[128 = 0]
[ 96 126 134 154 144 132 142 137 151 144 130 126 123 122 121  92 108 106
 108 117 121   4 129  96 107 131 121 139 102 111 134 128 162 129 120 145
 141 124 122 146 112 129 121 104 112 126 102 119 133 128 155 154 121  54
 153 112 148 173 152 149 167] : [60]:<74>
[167 121 111 128 135 164 141 110 148 112  70 131 136 158 128 141 125 128
 152 142 171 195 121 133 144 129 134 131 174 133 120 130 121 131 152 113
 124 129 140 138 134 127 124 146  93 120 136 131 151 127 131 132 151 176
 101 120 146 112 119 128  89] : [53]:<78>
[113 132 124 178 121 188 154 124 139 126 118 122 104 135 137 148 103 109
 155 110 131  53 116  94 123 134 132 147 132 127 139 128 135 117 155 103
 119 108 139 143 103 125 132 110 125 124 124 131 144 122 158 149 159  55
 134  97 163 164 122 172 130] : [60]:<70>
[133 133 132 137 124 166 134 147 134 123 132 122 103 140 133 138 110 102
 141 122 127  65 118 109 118 131 134 129 138 135 141 127 150 115 139 121
 128 101 132 146 123 130 127 118 126 127 116 121 131 123 148 149 154  57
 146 107 146 189 126 156 140] : [60]:<70>
[105 142 110 154 130 160 156 124 147 132 110 117 102 133 136 131 106 103
 125 117 133  35 120  94 113 127 130 147 125 107 143 126 164 125 117 123
 140 108 133 145 118 123 119 111  96 119 107 121 146 118 154 146 147  59
 125 107 161 179 140 164 133] : [60]:<70>
[145 145  76 142 137 152 123 124 153 112  74 123 139 141 149  89 133 124
 194 165 193 211 123 122 130 124 126 133 172 122 132 136 140 132 151 114
 140 131 124 136 148 129 131 149 104 125 142 143 126 129 128 152 130 137
  90 119 130 103 119 163 123] : [53]:<69>
[ 91 136 108 172 121 148 122 128 153 104 126 122 105 120 137  99 111  81
 175 134 157  74 116  90 116 125 121 140 115 118 141 131 169 122 145 116
 137 110 121 147 159 128 125 119 123 114 117 128 115 127 154 165 128  42
 129  99 144 194 152 200 151] : [60]:<74>
[109 139  79 137 115 164 136 120 149 103 113 114 131 133 144 147 110 118
 168 135 155 204 138 127 138 129 121 133 153 118 135 122 154 137 156  79
 120 143 127 122 126 121 120 145 108 130 148 139 150 131 127 150 143 101
  98 115 130  96 118 163 105] : [53]:<78>
[108 128 118 150  89 171 124 134 143 119 184 129 114 114 143  63 123 113
 135 127 106  37 113 104 122 123 133 152 140 111 142  97 162 129 102 126
 132 119 141 126  94 105 131  90 120 130 127 120 149 131 126 145 132  28
 154 121 143 200 128 177 162] : [60]:<74>
[135 130 117 146 149 147 127 129 140 138 103 126 104 129 134 103 107 112
 137 127 136  62 105 131 119 133 131 126 117 121 135 129 136 123 139 140
 137 110 132 159 137 129 130 125 110 120  94 117 118 119 148 145 149  84
 145 108 142 188 146 157 130] : [60]:<74>
[137 137  89 139 131 167 130 125 138 126  83 125 122 159 158 137 129 113
 157 136 148 172 110 114 135 130 128 140 160 122 132 126 142 118 139 123
 128 122 144 131 155 123 146 127 107 131 134 128 136 131 131 138 142 128
 120 116 134 149 155 142 123] : [53]:<78>
[162 133  87 135 145 163 133 121 140 121  77 122 142 160 155 129 112 111
 170 153 169 171 120 122 132 129 139 138 170 129 136 127 123 124 160 102
 128 119 132 135 135 129 128 142 101 128 138 136 140 122 116 132 147 132
 109 113 143 133 123 153 115] : [53]:<78>
[129 139 100 132 149 113 134 103 171 125  72 131 149 124 134 103 152 133
 164 149 185  99 133 123 134 125 126 128 153 110 119 133 140 124 140 126
 149 149 111 137 137 133 132 122 108 130 139 135 139 134 134 164  88 175
  98 128 131  63 126 134 137] : [53]:<69>
[ 90 128 122 114 123 184 169 117 156 124 135 124 109 118 134 146 128  90
 153 136 141   4 128  81 120 130 129 150 129 119 128 126 166 129 144 103
 131 120 136 136 105 126 119  95 130 124 127 124 152 132 155 155 142  45
 133 104 166 154 136 165 137] : [60]:<70>
[142 134 111 145 128 164 138 131 159 134 116 110 122 141 135 110 117 106
 130 138 143  73 118  98 119 129 129 138 138 117 142 125 170 122 132 127
 137 122 140 148 104 133 122 123 102 128 122 123 140 121 143 143 144  65
 148 116 153 167 139 156 129] : [60]:<74>
[149 130  86 130 137 166 112 125 171 133  56 131 133 140 158 121 143 105
 171 130 192 106 116 137 160 134 122 116 197 141 128 116 131 117 141  88
 123 107 149 135 142 112 129 129  94 129 122 149 107 130 115 162 122 178
  98 114 138 105 135 148 137] : [53]:<69>
